Below is a small trained network, with its code and all its weights. Each question gives an input and a class and asks what happens when units are switched off, that is, made to give their printed mean instead of their output.

import numpy as np


def w(rows, s, z=0):
    codes = np.array(rows[::2]) - 128.0
    scale = np.full(codes.shape[1], s)
    scale[-1] = z or s
    return codes * scale


def norm(h):
    return h / np.sqrt((h * h).mean(-1, keepdims=True) + 1e-5)


def f(y):
    return np.maximum(y, 0)


def log_softmax(a):
    a = a - a.max(-1, keepdims=True)
    return a - np.log(np.exp(a).sum(-1, keepdims=True))


def net(x, mask):
    res = np.array(x, float).reshape(1, 3) / 4 @ E
    u = 0
    for l in range(3):
        y = f(norm(res) @ A[l][:, :-1].T + A[l][:, -1])
        res = res + np.where(mask[u : u + 5], y, B[l][:, -1]) @ B[l][:, :-1]
        u += 5
    return log_softmax(norm(res)[-1] @ U[:, :-1].T + U[:, -1])


A, B = {}, {}
E = w([
[153,254,175,169],'x0',
[180,231,99,42],'x1',
[168,84,217,93],'x2',
],0.0031)
A[0] = w([
[170,170,139,87,35],'L0N0',
[212,185,129,156,164],'L0N1',
[125,145,255,141,203],'L0N2',
[237,106,172,123,103],'L0N3',
[138,97,155,81,5],'L0N4',
],0.006,0.002)
B[0] = w([
[255,103,156,135,180],'L0N0',
[43,103,174,188,224],'L0N1',
[68,96,134,152,254],'L0N2',
[86,191,120,99,204],'L0N3',
[65,100,100,90,155],'L0N4',
],0.0091,0.0032)
A[1] = w([
[72,166,253,158,179],'L1N0',
[81,130,67,177,214],'L1N1',
[254,189,110,75,216],'L1N2',
[201,38,96,61,8],'L1N3',
[117,102,109,73,60],'L1N4',
],0.0073,0.0013)
B[1] = w([
[152,95,99,114,253],'L1N0',
[254,156,141,64,198],'L1N1',
[190,8,211,199,167],'L1N2',
[52,179,54,210,174],'L1N3',
[88,143,99,137,158],'L1N4',
],0.0067,0.0061)
A[2] = w([
[117,140,255,187,251],'L2N0',
[24,89,223,7,43],'L2N1',
[54,98,132,119,82],'L2N2',
[90,179,162,170,42],'L2N3',
[138,61,108,154,254],'L2N4',
],0.0068,0.00088)
B[2] = w([
[58,119,108,107,255],'L2N0',
[253,113,81,93,232],'L2N1',
[159,217,107,100,201],'L2N2',
[161,157,14,123,154],'L2N3',
[113,200,193,139,236],'L2N4',
],0.0071,0.0042)
U = w([
[238,148,53,100,252],'0',
[2,212,9,215,69],'1',
[175,87,254,255,29],'2',
],0.008,0.0017)

Each question gives the input, the list of numbers given to net, and the class t.
The units are the neurons (one row each of A and B). Each row of codes is followed by its name. A weight is (code - 128) times the scale printed after its matrix; where a second scale follows, it is the last column's (A, B and U).
mask holds one flag per neuron, layer by layer. A switched-off neuron (its flag False) gives its mean, the last column of its row in B, instead of its output. The means were averaged over made-up inputs and are rounded, as every weight is.
A unit's drop is (log p(t) with every unit on - log p(t) with that unit switched off) / (log p(t) with every unit on - log p(t) with every unit switched off).
The circuit of an input: a set's keep is (log p(t) with only the set's units on - log p(t) with every unit switched off) / (log p(t) with every unit on - log p(t) with every unit switched off). Starting from the 12 units with the biggest drops (on a tie, the unit counted first), units are removed one at a time, each time the one whose removal leaves the highest keep (on an exact tie, the one counted first), for as long as the keep stays at least 0.8.
circuit, biggest first: the units of the circuit, biggest drop first
top k neurons: the k neurons with the biggest drops, biggest first
top k neurons in layer l: the k neurons of layer l with the biggest drops, biggest first
input [3,-7,-4], class 2: top 2 neurons	[L2N1, L0N3]
input [-4,7,-4], class 2: top neuron	[L1N2]
input [-5,6,1], class 2: top 3 neurons	[L1N2, L0N2, L0N1]
input [-3,-3,2], class 1: circuit, biggest first	[L0N1, L1N3, L2N1]
input [-7,-7,0], class 1: circuit, biggest first	[L0N1, L1N3, L1N2, L2N1]
input [-8,1,-2], class 1: circuit, biggest first	[L1N3, L2N1]
input [-7,1,6], class 1: top 2 neurons in layer 0	[L0N1, L0N2]
input [8,6,6], class 1: circuit, biggest first	[L0N1, L2N0]
input [-1,-7,-8], class 0: top 3 neurons	[L1N1, L0N1, L0N2]
input [6,7,-2], class 2: top 3 neurons in layer 0	[L0N0, L0N2, L0N3]
input [-7,6,-3], class 1: circuit, biggest first	[L1N3, L2N1]
input [-4,-6,-7], class 0: top 4 neurons	[L1N1, L0N1, L0N2, L1N2]
input [-2,8,7], class 2: circuit, biggest first	[L0N0, L1N2]
input [2,0,1], class 1: top 3 neurons	[L0N1, L2N0, L0N4]
input [-5,-1,3], class 1: top 3 neurons	[L0N1, L1N3, L0N2]
input [4,-2,-7], class 0: circuit, biggest first	[L1N1]
input [7,8,7], class 2: top 2 neurons	[L0N0, L1N3]
input [7,-4,7], class 0: top 4 neurons	[L2N1, L1N3, L0N3, L1N0]
input [-6,8,-4], class 2: top 2 neurons	[L1N2, L0N2]
input [4,7,-5], class 2: top 3 neurons	[L0N0, L1N2, L0N2]
input [4,0,-7], class 0: top 2 neurons	[L1N1, L1N3]
input [-3,-3,0], class 1: top 3 neurons in layer 0	[L0N1, L0N2, L0N3]
input [7,5,2], class 1: top neuron in layer 1	[L1N1]
input [2,-3,-4], class 0: top 2 neurons in layer 1	[L1N1, L1N2]
